Here is a tiny trained network, its code and every weight. The questions are about switching its units off for an input and a class, where a switched-off unit gives its printed mean instead of its output.

import numpy as np


def w(rows, s, z=0):
    codes = np.array(rows[::2]) - 128.0
    scale = np.full(codes.shape[1], s)
    scale[-1] = z or s
    return codes * scale


def f(y):
    return y / 2 * (1 + np.tanh(0.7978845608 * (y + 0.044715 * y**3)))


def log_softmax(a):
    a = a - a.max(-1, keepdims=True)
    return a - np.log(np.exp(a).sum(-1, keepdims=True))


def net(x, mask):
    res = np.array(x, float).reshape(1, 8) / 4 @ E
    y = f(res @ A[0][:, :-1].T + A[0][:, -1])
    res = res + np.where(mask, y, B[0][:, -1]) @ B[0][:, :-1]
    return log_softmax(res[-1] @ U[:, :-1].T + U[:, -1])


A, B = {}, {}
E = w([
[116,128,145,132,136,149,135,149,125,101],'x0',
[170,102,138,150,110,146,37,132,140,86],'x1',
[152,52,224,46,84,151,166,184,114,150],'x2',
[146,169,151,1,158,109,101,88,186,59],'x3',
[131,128,132,132,125,130,133,122,128,125],'x4',
[219,168,87,96,120,207,143,172,53,187],'x5',
[119,152,213,154,55,55,146,146,50,98],'x6',
[141,131,131,124,119,110,125,116,136,151],'x7',
],0.0083)
A[0] = w([
[124,42,153,86,96,147,146,136,130,143,35],'neuron 1',
[123,75,103,127,177,187,134,122,190,164,28],'neuron 2',
[76,143,132,117,141,141,248,91,146,171,32],'neuron 3',
[167,71,147,169,82,181,41,110,148,98,1],'neuron 4',
[73,70,146,146,127,97,133,112,176,112,26],'neuron 5',
[119,71,128,213,117,146,144,142,126,176,3],'neuron 6',
],0.012,0.0056)
B[0] = w([
[72,204,38,208,155,132,112,60,141,96,228],'neuron 1',
[126,136,210,161,97,85,184,84,73,139,253],'neuron 2',
[171,106,115,132,162,69,54,244,153,121,230],'neuron 3',
[159,135,117,125,202,57,134,252,128,118,210],'neuron 4',
[144,123,94,87,99,217,100,126,49,196,217],'neuron 5',
[112,170,152,15,126,145,132,69,185,97,226],'neuron 6',
],0.015,0.0053)
U = w([
[113,145,170,2,112,140,138,83,215,74,96],'0',
[73,178,52,249,130,131,114,81,141,115,71],'1',
[136,78,125,129,134,81,140,212,141,136,2],'2',
[101,110,237,180,38,65,180,109,53,131,123],'3',
[158,85,89,85,85,248,137,152,46,201,84],'4',
[108,111,138,148,96,138,144,132,144,139,235],'5',
[112,88,131,139,91,133,156,124,155,123,239],'6',
[126,96,153,135,98,151,158,129,151,117,211],'7',
],0.009,0.0066)

Each question gives the input, the list of numbers given to net, and the class t.
The units are the neurons (one row each of A and B). Each row of codes is followed by its name. A weight is (code - 128) times the scale printed after its matrix; where a second scale follows, it is the last column's (A, B and U).
mask holds one flag per neuron, in row order. A switched-off neuron (its flag False) gives its mean, the last column of its row in B, instead of its output. The means were averaged over made-up inputs and are rounded, as every weight is.
A unit's drop is (log p(t) with every unit on - log p(t) with that unit switched off) / (log p(t) with every unit on - log p(t) with every unit switched off).
The circuit of an input: a set's keep is (log p(t) with only the set's units on - log p(t) with every unit switched off) / (log p(t) with every unit on - log p(t) with every unit switched off). Starting from all 6 units, units are removed one at a time, each time the one whose removal leaves the highest keep (on an exact tie, the one counted first), for as long as the keep stays at least 0.8.
circuit, biggest first: the units of the circuit, biggest drop first
unit that matters most: the unit with the biggest drop
top k neurons: the k neurons with the biggest drops, biggest first
drop when u is switched off: that unit's drop, to one decimal
input [-4,5,-4,7,3,2,-8,5], class 3: circuit, biggest first -> [neuron 2; neuron 6]
input [3,0,-1,4,7,-8,0,7], class 4: top neuron -> [neuron 5]
input [-7,4,-4,-4,4,4,5,3], class 6: top 4 neurons -> [neuron 2; neuron 1; neuron 5; neuron 6]
input [5,1,-2,6,-1,-7,-6,-2], class 4: top 2 neurons -> [neuron 5; neuron 6]
input [-6,3,-6,-3,3,-7,6,2], class 4: circuit, biggest first -> [neuron 5; neuron 1]
input [4,-7,-6,-3,5,-6,0,-2], class 2: top 2 neurons -> [neuron 3; neuron 1]
input [4,8,8,-1,5,-1,2,-5], class 1: top 2 neurons -> [neuron 1; neuron 3]
input [-7,1,8,7,4,7,6,-8], class 1: top 2 neurons -> [neuron 1; neuron 6]
input [-4,7,-3,-7,3,2,-3,-1], class 0: top 2 neurons -> [neuron 6; neuron 3]
input [-5,6,-3,4,4,5,-1,-4], class 2: top 4 neurons -> [neuron 4; neuron 6; neuron 1; neuron 5]
input [8,5,6,-5,4,1,5,0], class 6: top 2 neurons -> [neuron 6; neuron 2]
input [2,0,8,-2,5,2,7,-1], class 1: top 2 neurons -> [neuron 1; neuron 2]
input [-5,-2,-7,-7,-1,-2,-1,-5], class 0: top 2 neurons -> [neuron 6; neuron 1]
input [4,-3,-1,1,-1,5,-7,-5], class 3: circuit, biggest first -> [neuron 2]
input [6,7,-2,-1,-7,0,-2,-1], class 2: top 2 neurons -> [neuron 4; neuron 1]
input [-6,8,0,7,1,2,-3,-6], class 2: top 2 neurons -> [neuron 4; neuron 6]
input [-5,-8,8,2,7,-3,6,3], class 1: drop when neuron 1 is switched off -> 1.0
input [4,-2,2,3,-6,-8,-6,-2], class 4: drop when neuron 5 is switched off -> 0.9
input [2,-8,2,-6,8,7,4,-5], class 2: drop when neuron 3 is switched off -> 1.1
input [-3,-7,4,1,-3,-1,1,1], class 2: unit that matters most -> neuron 3
